Below are the code and all the weights of a small trained network. Each question names an input and a class and asks about switching units off, where a switched-off unit gives its printed mean instead of its output.

import numpy as np


def w(rows, s, z=0):
    codes = np.array(rows[::2]) - 128.0
    scale = np.full(codes.shape[1], s)
    scale[-1] = z or s
    return codes * scale


def f(y):
    return y / 2 * (1 + np.tanh(0.7978845608 * (y + 0.044715 * y**3)))


def log_softmax(a):
    a = a - a.max(-1, keepdims=True)
    return a - np.log(np.exp(a).sum(-1, keepdims=True))


def net(x, mask):
    res = np.array(x, float).reshape(1, 7) / 4 @ E
    y = f(res @ A[0][:, :-1].T + A[0][:, -1])
    res = res + np.where(mask, y, B[0][:, -1]) @ B[0][:, :-1]
    return log_softmax(res[-1] @ U[:, :-1].T + U[:, -1])


A, B = {}, {}
E = w([
[122,157,192,99,85,128,124,157,138,145],'x0',
[99,15,218,196,93,123,118,48,96,113],'x1',
[66,58,151,100,53,187,109,167,137,112],'x2',
[79,158,88,134,95,55,136,102,189,233],'x3',
[59,156,215,158,100,182,135,9,61,147],'x4',
[229,8,254,144,149,231,123,81,204,113],'x5',
[78,46,129,109,184,162,124,182,143,175],'x6',
],0.0079)
A[0] = w([
[139,80,110,147,113,89,128,127,163,141,83],'N0',
[118,67,136,122,128,145,130,141,135,127,50],'N1',
[123,135,136,106,131,121,125,119,135,123,111],'N2',
[101,167,141,132,132,145,133,123,119,140,25],'N3',
[141,78,166,139,104,133,124,133,121,91,50],'N4',
[117,58,148,140,154,148,135,92,127,143,107],'N5',
[72,124,22,131,83,152,124,114,85,73,111],'N6',
[138,100,143,130,131,165,126,101,151,123,36],'N7',
[123,90,100,149,138,61,124,96,136,153,126],'N8',
[127,135,92,112,109,136,124,123,143,120,1],'N9',
[146,106,104,122,117,125,132,121,114,118,104],'N10',
[147,154,153,144,145,132,122,152,126,131,112],'N11',
[191,50,110,137,70,63,126,137,228,153,116],'N12',
[144,128,125,132,110,136,134,130,115,120,73],'N13',
[133,131,129,130,129,128,104,128,128,114,58],'N14',
[118,98,128,130,146,146,120,103,127,126,104],'N15',
[241,154,79,153,148,122,130,61,117,62,107],'N16',
[139,125,123,133,110,138,133,127,113,113,76],'N17',
[138,104,171,130,139,140,130,105,106,117,56],'N18',
[114,86,122,157,145,37,130,104,139,167,118],'N19',
[142,114,107,111,117,140,125,117,136,141,90],'N20',
[138,80,103,137,133,129,131,155,131,96,119],'N21',
[137,131,117,134,111,140,134,126,152,133,67],'N22',
[148,146,117,135,127,124,131,136,151,142,88],'N23',
[121,69,129,121,123,159,123,192,144,118,52],'N24',
[167,21,75,127,183,138,124,212,121,84,112],'N25',
[138,96,148,133,97,129,124,111,113,101,19],'N26',
[165,123,105,132,148,137,125,126,137,112,7],'N27',
[186,161,127,128,139,144,126,106,122,100,61],'N28',
[123,89,151,115,85,152,126,195,142,108,53],'N29',
[143,119,183,140,103,104,130,134,89,81,96],'N30',
[144,95,170,146,66,122,120,119,69,39,133],'N31',
[123,76,150,114,121,179,125,176,155,131,165],'N32',
[125,5,170,156,159,161,125,49,114,115,130],'N33',
],0.021,0.0072)
B[0] = w([
[131,168,122,98,121,164,138,122,136,132,154],'N0',
[136,200,160,95,105,73,133,83,120,83,160],'N1',
[135,112,134,119,122,133,134,132,115,138,128],'N2',
[137,97,105,97,135,151,121,150,144,128,141],'N3',
[132,97,145,108,81,167,128,129,112,133,176],'N4',
[125,155,179,157,130,161,136,109,133,109,187],'N5',
[136,168,25,142,98,137,128,121,129,123,188],'N6',
[116,73,108,181,94,99,124,129,115,127,164],'N7',
[114,99,73,118,174,112,123,131,133,154,163],'N8',
[125,91,141,161,123,156,127,116,113,135,134],'N9',
[105,152,115,129,135,122,136,129,127,137,133],'N10',
[102,131,141,99,122,130,134,112,138,127,139],'N11',
[122,226,167,116,51,212,126,118,111,109,206],'N12',
[99,149,141,139,139,101,127,139,112,133,128],'N13',
[99,140,126,130,137,123,146,93,113,138,125],'N14',
[134,149,148,153,124,154,114,121,141,145,152],'N15',
[129,151,160,48,249,103,131,120,128,125,204],'N16',
[127,144,136,154,122,93,144,113,137,143,131],'N17',
[128,123,131,170,108,165,129,136,150,129,168],'N18',
[144,71,53,140,180,109,127,148,126,119,170],'N19',
[136,157,148,139,123,122,137,156,105,128,130],'N20',
[127,94,95,91,129,128,118,144,129,142,162],'N21',
[126,122,134,139,119,127,132,161,130,128,129],'N22',
[114,52,136,107,91,156,121,127,129,125,146],'N23',
[132,179,166,84,164,81,132,148,116,109,172],'N24',
[122,70,116,5,172,54,131,124,140,149,225],'N25',
[118,81,148,143,94,129,122,156,138,125,156],'N26',
[136,122,108,101,153,140,122,148,110,130,143],'N27',
[127,176,149,116,176,116,126,119,124,116,158],'N28',
[131,78,114,93,208,174,127,134,142,171,168],'N29',
[132,103,155,165,73,83,134,117,126,125,169],'N30',
[131,103,169,186,87,26,128,125,128,125,210],'N31',
[128,89,154,42,88,127,126,132,129,137,194],'N32',
[129,102,196,187,134,252,127,153,135,140,255],'N33',
],0.029,0.026)
U = w([
[132,109,176,26,157,148,122,152,164,162,254],'0',
[135,93,254,144,76,194,122,149,166,134,137],'1',
[127,168,74,116,81,185,115,153,147,139,126],'2',
[130,95,63,109,126,62,120,138,155,157,111],'3',
[142,160,182,117,133,76,133,100,133,98,3],'4',
[139,97,208,156,191,193,121,139,174,144,69],'5',
],0.0064,0.0088)

Each question gives the input, the list of numbers given to net, and the class t.
The units are the neurons (one row each of A and B). Each row of codes is followed by its name. A weight is (code - 128) times the scale printed after its matrix; where a second scale follows, it is the last column's (A, B and U).
mask holds one flag per neuron, in row order. A switched-off neuron (its flag False) gives its mean, the last column of its row in B, instead of its output. The means were averaged over made-up inputs and are rounded, as every weight is.
A unit's drop is (log p(t) with every unit on - log p(t) with that unit switched off) / (log p(t) with every unit on - log p(t) with every unit switched off).
The circuit of an input: a set's keep is (log p(t) with only the set's units on - log p(t) with every unit switched off) / (log p(t) with every unit on - log p(t) with every unit switched off). Starting from the 12 units with the biggest drops (on a tie, the unit counted first), units are removed one at a time, each time the one whose removal leaves the highest keep (on an exact tie, the one counted first), for as long as the keep stays at least 0.8.
units of the circuit, in order: the units of the circuit, biggest drop first
unit that matters most: the unit with the biggest drop
k most important neurons: the k neurons with the biggest drops, biggest first
drop of u: that unit's drop, to one decimal
input [-6,-5,7,-2,2,-1,-3], class 3: units of the circuit, in order -> N33; N12
input [-4,-2,-5,-3,8,1,8], class 1: units of the circuit, in order -> N16
input [-2,4,7,-1,-2,-7,6], class 3: units of the circuit, in order -> N6; N33
input [-1,2,-8,-5,4,-7,1], class 3: units of the circuit, in order -> N33; N6
input [0,-3,-2,-8,6,-5,7], class 2: 2 most important neurons -> N25; N31
input [2,-1,5,3,-3,-1,-3], class 2: units of the circuit, in order -> N33; N25; N16
input [2,7,-1,-6,-4,1,8], class 1: 2 most important neurons -> N33; N16
input [3,-2,2,4,-4,2,-7], class 1: 2 most important neurons -> N25; N6
input [-4,6,7,2,1,-5,1], class 2: 2 most important neurons -> N6; N25
input [-4,8,-7,2,-2,3,-3], class 5: 2 most important neurons -> N16; N19
input [-1,3,-6,-1,-5,-8,-8], class 3: 2 most important neurons -> N6; N33
input [3,-5,5,-2,7,-8,-7], class 2: 2 most important neurons -> N25; N6
input [-6,-6,-6,0,8,8,-6], class 5: drop of N25 -> 0.1
input [-2,-4,0,-4,3,0,-5], class 4: drop of N33 -> 0.4
input [8,-7,-3,3,3,8,4], class 1: drop of N16 -> 1.0
input [5,-1,-4,8,5,-5,8], class 3: drop of N33 -> 0.1
input [-6,2,7,5,0,4,5], class 1: unit that matters most -> N33
